Each row of numbers belongs to one of the elements below and depends on some of the facts about them. Some rows are named. Which element is each other row?

Some elements and their rows:
(154): [-4,1,-4,2,-7,0,4,9,11,-8,4,3,3,2,-2,12,19,0,13,0,5,1,-22,-2,-5,7,-6,-4,12,-9,-3,5,-9,-4,7]
(114): [-4,-4,1,-3,-8,-1,3,10,2,-5,3,1,6,0,1,7,17,3,16,-3,3,5,-21,-5,-10,11,-1,-5,14,-7,0,11,-8,-5,3]
(375): [2,-9,3,-7,4,8,6,14,24,-2,11,-11,-2,3,-2,14,6,-1,18,8,7,4,-22,-6,0,1,17,-13,14,7,-3,3,-10,-1,15]
(1538): [-3,-2,-2,-3,-7,-2,4,11,5,-6,3,3,7,1,1,10,19,0,17,-3,5,4,-20,-1,-10,10,-3,-4,14,-7,0,5,-9,-5,6]
(1126): [-8,-20,-6,-5,1,-2,10,12,2,-10,5,-3,8,3,-1,15,12,1,5,3,9,1,-15,-6,-8,5,-8,-2,13,0,3,-6,-3,-5,3]
(1579): [3,-10,1,-6,3,4,14,16,22,-1,11,-10,1,1,-1,14,10,0,23,10,5,6,-22,-3,-6,3,15,-10,14,6,0,-4,-9,-1,20]
(1440): [-1,-16,3,1,4,1,12,9,11,-3,10,-8,2,5,4,13,12,3,23,12,4,6,-23,7,-10,7,9,-7,16,2,-1,-12,-3,-5,22]
(1129): [3,4,3,-8,-3,0,12,17,28,-2,11,-3,4,3,6,9,16,-1,26,1,1,0,-27,-1,-3,5,12,-11,12,2,0,3,-10,0,20]
(1322): [-3,13,-5,4,-10,-1,5,15,5,-7,2,8,6,-4,4,13,9,1,17,6,-7,7,-20,-3,-10,12,-3,-5,17,-7,-2,5,-5,-6,7]
(90): [2,-8,1,-6,3,5,13,18,22,-2,11,-9,2,1,0,14,7,0,22,11,3,6,-22,-3,-5,4,14,-10,13,7,0,-4,-8,-1,18]
(332): [-2,-18,-3,-4,-4,8,11,11,3,-6,4,-6,4,-5,-10,11,2,0,10,3,8,9,-20,-10,-10,9,3,-6,12,0,3,7,-8,-2,5]
(1020): [-1,0,3,-3,-5,6,16,17,49,-4,14,6,1,12,15,-1,-10,3,22,-1,3,-7,-45,14,1,8,8,-6,-5,-1,-6,5,-9,5,33]
(433): [-1,-15,-4,-2,-5,8,8,9,9,-6,6,-6,2,-4,-13,12,2,-1,7,3,9,6,-22,-9,-6,6,1,-6,9,-2,1,11,-9,-2,3]
(784): [0,2,-3,-4,-10,1,14,10,9,-7,7,2,7,-2,-2,13,16,-3,17,-5,3,1,-23,-2,-7,10,-1,-8,12,-5,4,6,-5,0,11]
(494): [-3,-13,2,-4,3,2,8,16,19,-5,7,-4,2,7,8,9,4,4,20,8,6,4,-24,5,-7,6,9,-5,11,4,-2,-8,-7,-3,20]
(196): [-2,14,-6,4,-10,0,5,15,6,-8,2,8,6,-4,4,13,6,1,16,7,-8,8,-20,-3,-10,13,-3,-4,17,-8,-2,6,-5,-6,7]
(908): [3,6,2,-5,-3,1,10,15,32,-2,12,-3,2,5,2,11,16,-2,23,2,2,-2,-29,-2,0,3,9,-10,9,-1,-3,7,-12,0,18]

Some facts about the elements:
(10): Ψ (849); Σ gistor
(1020): Ψ (923),(638); Σ nebro
(1037): δ (10); Φ (1188); Σ nebro
(1055): δ (75); Φ (564); Σ dreflan
(1075): δ (114); Ψ (1360),(82),(638); Φ (427); Σ dreflan
(1086): Ψ (774); Σ gistor
(1091): δ (753); Φ (1355); Σ dreflan
(1114): δ (1466); Ψ (1231); Φ (1344); Σ gistor
(1126): δ (85); Φ (525); Σ gistor
(1129): Ψ (923); Σ dreflan
(114): Φ (60); Σ dreflan
(1152): δ (782); Φ (1311); Σ nebro
(1162): δ (1055); Σ dreflan
(1188): Ψ (1505); Σ nebro
(1203): δ (908); Ψ (1322); Φ (41); Σ dreflan
(1209): δ (258); Φ (494); Σ dreflan
(1231): δ (1239); Σ dreflan
(1236): δ (533); Ψ (1152); Φ (638); Σ dreflan
(1239): δ (197); Φ (849); Σ nebro
(1294): Φ (1363); Σ dreflan
(1311): δ (364); Φ (183); Σ gistor
(1313): δ (1523); Φ (585); Σ nebro
(1321): δ (375); Φ (650); Σ nebro
(1322): Φ (953); Σ dreflan
(1335): Φ (784); Σ nebro
(134): Φ (5); Σ gistor
(1344): Φ (1440); Σ nebro
(1353): Ψ (876); Φ (1203); Σ nebro
(1355): Ψ (649); Φ (782); Σ dreflan
(1360): δ (1209); Φ (227); Σ gistor
(1363): Ψ (233),(584); Φ (1538); Σ gistor
(1394): Φ (154); Σ gistor
(1405): Φ (882); Σ dreflan
(1406): δ (1075); Σ gistor
(1414): δ (849); Σ nebro
(142): Ψ (1239); Σ gistor
(1440): δ (1441); Ψ (1091),(757); Φ (753); Σ gistor
(1441): Σ dreflan
(1443): Σ dreflan
(1445): Φ (1524); Σ nebro
(1455): Ψ (1055),(827); Φ (92); Σ nebro
(1463): δ (945); Φ (888); Σ dreflan
(1466): δ (1574); Φ (233); Σ dreflan
(1467): δ (650); Φ (90); Σ nebro
(1492): δ (882); Φ (620); Σ dreflan
(1495): δ (584); Σ gistor
(1505): Φ (1162); Σ nebro
(1523): δ (1086); Φ (363); Σ dreflan
(1524): Φ (618); Σ dreflan
(1529): Ψ (1203); Σ dreflan
(1538): Φ (1443); Σ dreflan
(154): Φ (1529); Σ nebro
(1545): δ (923); Φ (965); Σ gistor
(1547): δ (1126); Φ (1495); Σ nebro
(1557): δ (1547); Σ gistor
(1566): δ (981); Σ dreflan
(1574): δ (4); Σ dreflan
(1578): δ (301); Ψ (1236); Φ (579); Σ dreflan
(1579): δ (564); Ψ (280); Σ dreflan
(1590): δ (188); Φ (584); Σ nebro
(1598): δ (363); Ψ (1114); Σ dreflan
(1601): δ (23); Φ (1466); Σ nebro
(183): Ψ (85); Σ nebro
(188): δ (1445); Σ nebro
(196): Φ (1405); Σ dreflan
(197): δ (857); Σ gistor
(202): Ψ (375); Σ dreflan
(227): δ (881); Φ (10); Σ gistor
(23): δ (1231); Φ (1590); Σ nebro
(233): Ψ (1020); Φ (267); Σ dreflan
(249): Φ (1313); Σ nebro
(258): δ (296); Ψ (427); Σ nebro
(26): Φ (674); Σ gistor
(267): δ (888); Φ (280); Σ nebro
(280): δ (1545); Ψ (258),(75); Φ (1055); Σ nebro
(285): Ψ (1020); Φ (1322); Σ gistor
(29): δ (322); Ψ (985); Φ (1598); Σ nebro
(296): δ (784); Φ (1406); Σ nebro
(301): Ψ (691); Σ gistor
(322): Σ gistor
(332): δ (1467); Σ dreflan
(345): δ (1353); Ψ (197); Φ (82); Σ gistor
(363): δ (873); Φ (1294); Σ nebro
(364): δ (1188); Σ gistor
(375): δ (1492); Ψ (258); Σ nebro
(4): δ (1557); Σ nebro
(41): δ (1162); Σ nebro
(427): Σ gistor
(429): Φ (1360); Σ dreflan
(433): δ (267); Σ nebro
(490): δ (280); Σ nebro
(494): δ (1394); Ψ (638),(827); Φ (929); Σ dreflan
(497): δ (1322); Φ (978); Σ nebro
(5): Ψ (1020),(1455); Φ (908); Σ dreflan
(502): δ (1355); Φ (1091); Σ nebro
(524): δ (1578); Ψ (649); Φ (249); Σ dreflan
(525): Φ (490); Σ gistor
(533): Ψ (1239); Φ (1579); Σ gistor
(561): Ψ (1455); Φ (975); Σ nebro
(564): δ (931); Φ (202); Σ nebro
(579): δ (1440); Σ dreflan
(584): Ψ (945),(561); Φ (1126); Σ dreflan
(585): Σ gistor
(591): Φ (1445); Σ dreflan
(60): δ (1020); Φ (97); Σ nebro
(616): δ (502); Φ (285); Σ dreflan
(618): δ (345); Φ (142); Σ dreflan
(620): Ψ (638); Σ gistor
(638): δ (60); Φ (939); Σ dreflan
(639): Ψ (1239),(1579),(1075); Σ nebro
(649): Ψ (691); Φ (591); Σ dreflan
(650): Σ gistor
(674): Φ (533); Σ nebro
(676): Ψ (524),(981); Φ (23); Σ gistor
(691): δ (561); Φ (1335); Σ nebro
(730): Ψ (142); Φ (26); Σ dreflan
(735): Φ (876); Σ nebro
(75): δ (585); Ψ (1209); Φ (616); Σ nebro
(753): δ (618); Φ (1321); Σ dreflan
(757): Σ gistor
(774): δ (876); Ψ (561),(1455); Σ gistor
(782): δ (827); Ψ (1557),(524); Φ (322); Σ dreflan
(784): Σ gistor
(82): Φ (1239); Σ dreflan
(827): Σ nebro
(849): Ψ (888); Φ (197); Σ nebro
(85): Ψ (757),(987),(1055); Σ nebro
(857): δ (1529); Φ (865); Σ gistor
(865): δ (1601); Φ (735); Σ nebro
(873): δ (1495); Σ nebro
(876): δ (1311); Φ (345); Σ nebro
(881): δ (735); Σ nebro
(882): δ (865); Ψ (1363); Φ (1467); Σ dreflan
(888): Ψ (5),(981); Σ nebro
(90): δ (1091); Ψ (981); Σ dreflan
(908): Ψ (1075); Σ nebro
(92): δ (202); Σ dreflan
(923): Ψ (649); Φ (987); Σ dreflan
(929): δ (332); Σ gistor
(931): δ (975); Φ (497); Σ nebro
(939): δ (1152); Σ nebro
(945): δ (676); Ψ (1020); Σ nebro
(953): δ (985); Φ (196); Σ gistor
(965): δ (1414); Σ nebro
(97): Ψ (23); Φ (1566); Σ dreflan
(975): δ (579); Σ nebro
(978): δ (939); Φ (1492); Σ nebro
(981): δ (249); Ψ (730),(987); Σ nebro
(985): δ (965); Σ dreflan
(987): Φ (1353); Σ dreflan
(988): δ (233); Φ (1209); Σ dreflan

Rows to name:
No name comes twice in this set of rows, the named rows included.
[-1,-9,-2,-9,-6,10,5,9,-1,-7,4,-3,4,-1,-4,13,-2,-2,9,-4,12,7,-16,-4,-5,10,8,-9,13,3,4,3,-5,-1,3] : (197)
[-5,-8,-6,2,-3,4,7,12,1,-8,1,0,4,-2,-2,15,3,2,11,9,2,9,-16,-2,-11,10,-2,-3,16,-3,0,-4,-4,-5,8] : (616)
[-3,-24,2,-1,13,1,2,11,22,-4,11,-10,1,3,1,18,25,-2,19,13,11,-3,-24,2,-3,-6,7,-9,15,5,-4,-12,-10,-5,20] : (280)
[1,-21,0,1,-6,9,14,7,2,-2,6,-9,3,-8,-14,11,4,1,15,7,6,14,-24,-6,-15,13,6,-5,12,-3,3,8,-7,-3,10] : (579)
[-6,-16,-12,-6,-2,2,17,17,19,-11,7,-5,4,-1,-13,16,7,-1,-1,5,8,-2,-17,-17,-2,0,-10,-2,6,0,3,5,-8,-1,1] : (4)
[-2,-17,-4,8,-3,6,9,4,5,-5,4,-6,0,-1,-12,15,11,1,13,12,8,10,-22,0,-12,9,-2,-1,14,-7,-2,-2,-6,-6,12] : (931)
[-6,-16,-4,1,-3,6,9,12,8,-9,2,0,3,2,1,11,2,2,11,4,8,6,-22,3,-10,9,-1,-1,11,-2,0,-7,-4,-3,13] : (638)
[3,6,2,-4,-2,0,13,15,37,-3,13,-3,0,6,4,12,17,-2,25,3,1,-4,-31,-2,2,2,10,-11,10,1,-4,3,-11,1,24] : (888)
[1,1,-2,-3,-11,2,11,11,10,-5,5,0,7,-3,-5,11,16,-2,18,-3,3,5,-24,-3,-9,11,1,-6,11,-6,2,10,-9,-2,10] : (1441)
[-4,-15,0,0,0,11,19,16,43,-7,12,1,-2,10,9,5,-17,1,16,6,6,-3,-40,11,0,6,8,-4,-3,3,-5,-6,-6,4,33] : (945)
[0,4,4,-5,0,-5,8,13,18,-4,10,-2,4,8,11,12,22,2,26,2,0,0,-23,3,-3,5,7,-10,17,0,-1,-5,-6,-3,18] : (533)
[3,-6,1,-6,5,4,10,15,29,-2,13,-12,-1,3,-4,16,12,-1,20,12,6,3,-21,-5,-1,-1,14,-11,12,6,-2,-1,-11,-2,18] : (981)
[0,4,5,-6,2,-7,8,13,19,-3,11,-4,4,8,11,13,26,2,28,3,-1,0,-22,2,-3,4,9,-11,19,1,-1,-6,-6,-4,19] : (676)

The same elements again, as new rows of numbers:
Known rows:
(1360): [14,-3,-5,-20,-13,-3,-14,-9,-3,14,25,-3,-16,-12,15]
(876): [-4,9,-1,-14,-19,4,-10,-7,-12,24,7,9,-7,0,14]
(375): [17,-8,9,-21,-10,2,-12,10,1,35,5,10,-14,-8,10]
(981): [0,2,-8,-25,-9,-3,-19,-5,-4,15,21,-3,-18,-17,22]
(1236): [3,10,-3,-13,-15,0,-11,0,-10,10,5,11,-5,6,10]
(1495): [4,8,4,-9,-17,-4,-2,-11,-15,22,16,13,-14,-6,12]
(1545): [4,7,2,-7,-11,3,-7,-4,-12,13,15,9,-11,2,8]
(1566): [7,10,-3,-20,-14,-7,-8,-14,-11,20,7,13,-6,-1,15]
(953): [5,5,-4,-10,-10,1,-5,-6,-14,16,13,12,-8,-3,12]
(85): [0,10,-9,-8,-10,-17,-28,0,-17,9,12,-11,-18,-23,23]
(1129): [35,9,1,-7,-25,-3,-25,-18,-14,-3,12,0,-15,-4,29]
(888): [12,5,-5,-14,-17,-15,-28,-6,-16,11,14,-6,-20,-25,28]
(676): [25,2,-2,-5,-17,-4,-25,-5,-16,-4,18,-8,-17,-9,21]
(82): [23,3,1,-11,-24,-15,-28,2,-8,11,11,-7,-16,-11,18]
(134): [15,8,6,4,-12,-6,-17,2,-24,9,6,7,-12,-3,10]
(649): [34,9,1,-5,-24,0,-26,-13,-14,-7,11,1,-13,-1,26]
(1294): [15,11,-1,-5,-16,-13,-20,2,-20,10,-3,9,-8,-4,13]

Rows to name:
No name comes twice in this set of rows, the named rows included.
[7,6,-4,-11,-22,-10,-30,-2,-15,11,13,-11,-18,-16,24] : (849)
[2,6,-4,-11,-21,1,-7,-8,-15,19,12,8,-6,3,9] : (345)
[-12,0,-17,-22,-13,-12,-17,-10,-14,10,27,2,-13,-11,13] : (1440)
[-1,3,-12,-21,-10,-9,-15,-10,-9,4,26,-8,-16,-15,20] : (774)
[11,9,0,-6,-18,-8,-20,-4,-24,22,-2,11,-8,-11,19] : (1188)
[23,-6,0,-11,-15,-17,-23,5,-13,20,11,-2,-18,-25,15] : (142)
[7,5,-5,-24,-6,-2,-7,-3,-11,9,-1,13,-2,0,18] : (1492)
[23,8,-2,-10,-26,-10,-26,-9,-12,-3,13,-5,-18,-10,28] : (233)
[14,11,0,-6,-20,-15,-18,-3,-20,15,-3,11,-8,-7,16] : (1443)
[24,8,-2,-17,-16,7,-15,-19,-2,-5,20,3,-14,2,24] : (524)
[6,4,-10,-27,-12,-13,-14,-10,-1,12,20,1,-16,-16,22] : (90)
[7,6,-6,-11,-14,-12,-30,-2,-16,7,14,-8,-21,-20,24] : (827)
[11,23,-8,-8,-9,-2,-5,-8,-7,21,6,5,-6,-5,11] : (1574)
[6,9,-5,-12,-13,-23,-26,6,-13,3,13,-5,-20,-19,20] : (987)
[37,5,3,-3,-26,1,-21,-20,-21,-3,15,0,-13,-5,26] : (301)

